Below are the code and all the weights of a small trained network. Each question names an input and a class and asks about switching units off, where a switched-off unit gives its printed mean instead of its output.

import numpy as np


def w(rows, s, z=0):
    codes = np.array(rows[::2]) - 128.0
    scale = np.full(codes.shape[1], s)
    scale[-1] = z or s
    return codes * scale


def f(y):
    return np.maximum(y, 0)


def log_softmax(a):
    a = a - a.max(-1, keepdims=True)
    return a - np.log(np.exp(a).sum(-1, keepdims=True))


def net(x, mask):
    res = np.array(x, float).reshape(1, 6) / 4 @ E
    y = f(res @ A[0][:, :-1].T + A[0][:, -1])
    res = res + np.where(mask, y, B[0][:, -1]) @ B[0][:, :-1]
    return log_softmax(res[-1] @ U[:, :-1].T + U[:, -1])


A, B = {}, {}
E = w([
[159,13,3,171,17,135,167],'x0',
[173,130,136,22,145,138,167],'x1',
[156,53,219,189,167,244,125],'x2',
[202,199,49,165,173,173,117],'x3',
[92,119,120,163,120,116,113],'x4',
[25,178,78,114,57,203,248],'x5',
],0.0063)
A[0] = w([
[125,77,175,183,159,193,142,61],'neuron 0',
[158,107,133,5,146,160,177,95],'neuron 1',
[202,83,157,108,175,37,87,127],'neuron 2',
[85,169,120,122,103,182,164,75],'neuron 3',
[104,223,197,135,112,130,149,10],'neuron 4',
[105,49,148,111,74,103,72,76],'neuron 5',
[67,225,233,130,211,119,131,87],'neuron 6',
[56,50,212,90,90,85,127,193],'neuron 7',
[242,102,149,110,151,84,108,134],'neuron 8',
[149,81,179,92,157,203,166,76],'neuron 9',
[198,210,44,185,173,201,106,251],'neuron 10',
[94,203,88,141,159,130,61,135],'neuron 11',
[170,81,150,153,183,74,127,10],'neuron 12',
[51,177,100,78,147,210,233,155],'neuron 13',
[93,195,67,95,161,47,150,200],'neuron 14',
[69,111,132,82,102,103,107,139],'neuron 15',
[79,171,195,62,185,128,123,49],'neuron 16',
[72,170,139,154,98,223,164,224],'neuron 17',
[83,79,202,78,79,74,125,58],'neuron 18',
[137,2,207,185,191,220,177,176],'neuron 19',
[140,184,198,83,100,171,205,114],'neuron 20',
[103,217,143,108,162,170,64,24],'neuron 21',
[106,122,90,83,74,37,93,87],'neuron 22',
[204,75,169,148,156,67,63,107],'neuron 23',
[125,127,137,194,194,203,134,157],'neuron 24',
[215,34,48,149,47,148,195,197],'neuron 25',
],0.0075,0.002)
B[0] = w([
[209,102,42,121,196,66,142,184],'neuron 0',
[111,78,196,125,131,3,97,173],'neuron 1',
[27,252,140,161,169,141,74,208],'neuron 2',
[41,150,161,193,152,37,75,174],'neuron 3',
[62,77,85,70,103,169,42,174],'neuron 4',
[116,158,160,126,51,122,65,176],'neuron 5',
[161,62,59,74,22,223,74,234],'neuron 6',
[222,202,136,154,60,84,174,209],'neuron 7',
[52,187,173,220,97,128,78,193],'neuron 8',
[172,132,79,109,186,37,112,173],'neuron 9',
[203,136,249,188,53,58,140,217],'neuron 10',
[159,61,104,79,67,54,146,176],'neuron 11',
[76,182,131,150,185,113,69,166],'neuron 12',
[29,243,197,165,165,27,52,220],'neuron 13',
[197,104,79,69,194,4,147,202],'neuron 14',
[198,201,114,192,163,66,181,162],'neuron 15',
[79,75,88,54,37,154,45,197],'neuron 16',
[110,245,127,159,164,22,58,210],'neuron 17',
[207,177,185,159,71,50,205,180],'neuron 18',
[201,173,20,45,180,87,112,239],'neuron 19',
[98,193,152,83,124,110,42,178],'neuron 20',
[145,71,130,64,16,156,57,180],'neuron 21',
[140,101,6,140,145,124,148,180],'neuron 22',
[63,188,133,168,171,103,46,210],'neuron 23',
[159,52,99,54,93,25,159,185],'neuron 24',
[30,80,166,39,58,175,7,254],'neuron 25',
],0.0051,0.0082)
U = w([
[105,82,192,92,150,52,96,255],'0',
[22,190,188,164,211,99,75,91],'1',
[57,43,81,1,38,210,64,27],'2',
[242,162,230,138,58,52,171,177],'3',
[187,103,10,44,239,48,163,127],'4',
[140,192,136,105,111,141,127,211],'5',
[164,65,216,129,236,180,242,11],'6',
],0.0054,0.003)

Each question gives the input, the list of numbers given to net, and the class t.
The units are the neurons (one row each of A and B). Each row of codes is followed by its name. A weight is (code - 128) times the scale printed after its matrix; where a second scale follows, it is the last column's (A, B and U).
mask holds one flag per neuron, in row order. A switched-off neuron (its flag False) gives its mean, the last column of its row in B, instead of its output. The means were averaged over made-up inputs and are rounded, as every weight is.
A unit's drop is (log p(t) with every unit on - log p(t) with that unit switched off) / (log p(t) with every unit on - log p(t) with every unit switched off).
The circuit of an input: a set's keep is (log p(t) with only the set's units on - log p(t) with every unit switched off) / (log p(t) with every unit on - log p(t) with every unit switched off). Starting from the 12 units with the biggest drops (on a tie, the unit counted first), units are removed one at a time, each time the one whose removal leaves the highest keep (on an exact tie, the one counted first), for as long as the keep stays at least 0.8.
circuit, biggest first: the units of the circuit, biggest drop first
unit that matters most: the unit with the biggest drop
k most important neurons: the k neurons with the biggest drops, biggest first
input [-3,4,-5,0,-2,7], class 1: circuit, biggest first => [neuron 13]
input [-4,-4,7,-6,-1,-2], class 4: 2 most important neurons => [neuron 19; neuron 0]
input [1,4,-7,-3,3,4], class 4: 3 most important neurons => [neuron 14; neuron 22; neuron 10]
input [3,-2,-7,-3,-1,-1], class 4: circuit, biggest first => [neuron 22; neuron 14]
input [2,7,-8,-8,-3,1], class 3: circuit, biggest first => [neuron 18; neuron 7]
input [-5,6,7,4,6,5], class 4: circuit, biggest first => [neuron 19; neuron 9]
input [3,-2,5,-4,2,2], class 4: circuit, biggest first => [neuron 19; neuron 0; neuron 8]
input [-8,-6,-2,8,7,0], class 2: 2 most important neurons => [neuron 6; neuron 21]
input [5,1,0,-3,4,6], class 1: circuit, biggest first => [neuron 13; neuron 6; neuron 17]
input [-1,2,6,-1,3,-8], class 1: circuit, biggest first => [neuron 2; neuron 23]
input [4,-2,-2,4,-5,6], class 1: circuit, biggest first => [neuron 13; neuron 6; neuron 3]
input [6,-3,-4,-7,4,3], class 3: circuit, biggest first => [neuron 7; neuron 18]
input [-1,-4,1,-8,-2,-8], class 1: circuit, biggest first => [neuron 2; neuron 23]
input [-7,-6,2,8,-5,1], class 3: unit that matters most => neuron 10
input [5,8,-3,-4,3,6], class 0: circuit, biggest first => [neuron 1; neuron 13]
input [0,4,1,-6,2,3], class 3: 2 most important neurons => [neuron 7; neuron 18]
input [4,1,-8,-8,6,-5], class 3: circuit, biggest first => [neuron 18; neuron 7]
input [2,-2,-2,1,-3,4], class 1: 2 most important neurons => [neuron 6; neuron 13]
input [-8,-5,-7,-4,7,-3], class 2: circuit, biggest first => [neuron 6; neuron 16]
input [-4,3,-8,0,6,4], class 4: 2 most important neurons => [neuron 14; neuron 25]
input [1,-4,-6,7,-1,3], class 3: 2 most important neurons => [neuron 10; neuron 19]
input [7,-6,-7,1,7,-5], class 2: unit that matters most => neuron 25
input [-4,-1,6,-3,5,-4], class 4: 3 most important neurons => [neuron 19; neuron 0; neuron 25]
input [-6,-3,-4,-6,-5,4], class 2: 3 most important neurons => [neuron 6; neuron 16; neuron 4]
input [-7,-7,4,8,7,-2], class 3: 2 most important neurons => [neuron 10; neuron 25]
input [-8,-2,4,-6,-5,2], class 2: 3 most important neurons => [neuron 6; neuron 16; neuron 4]
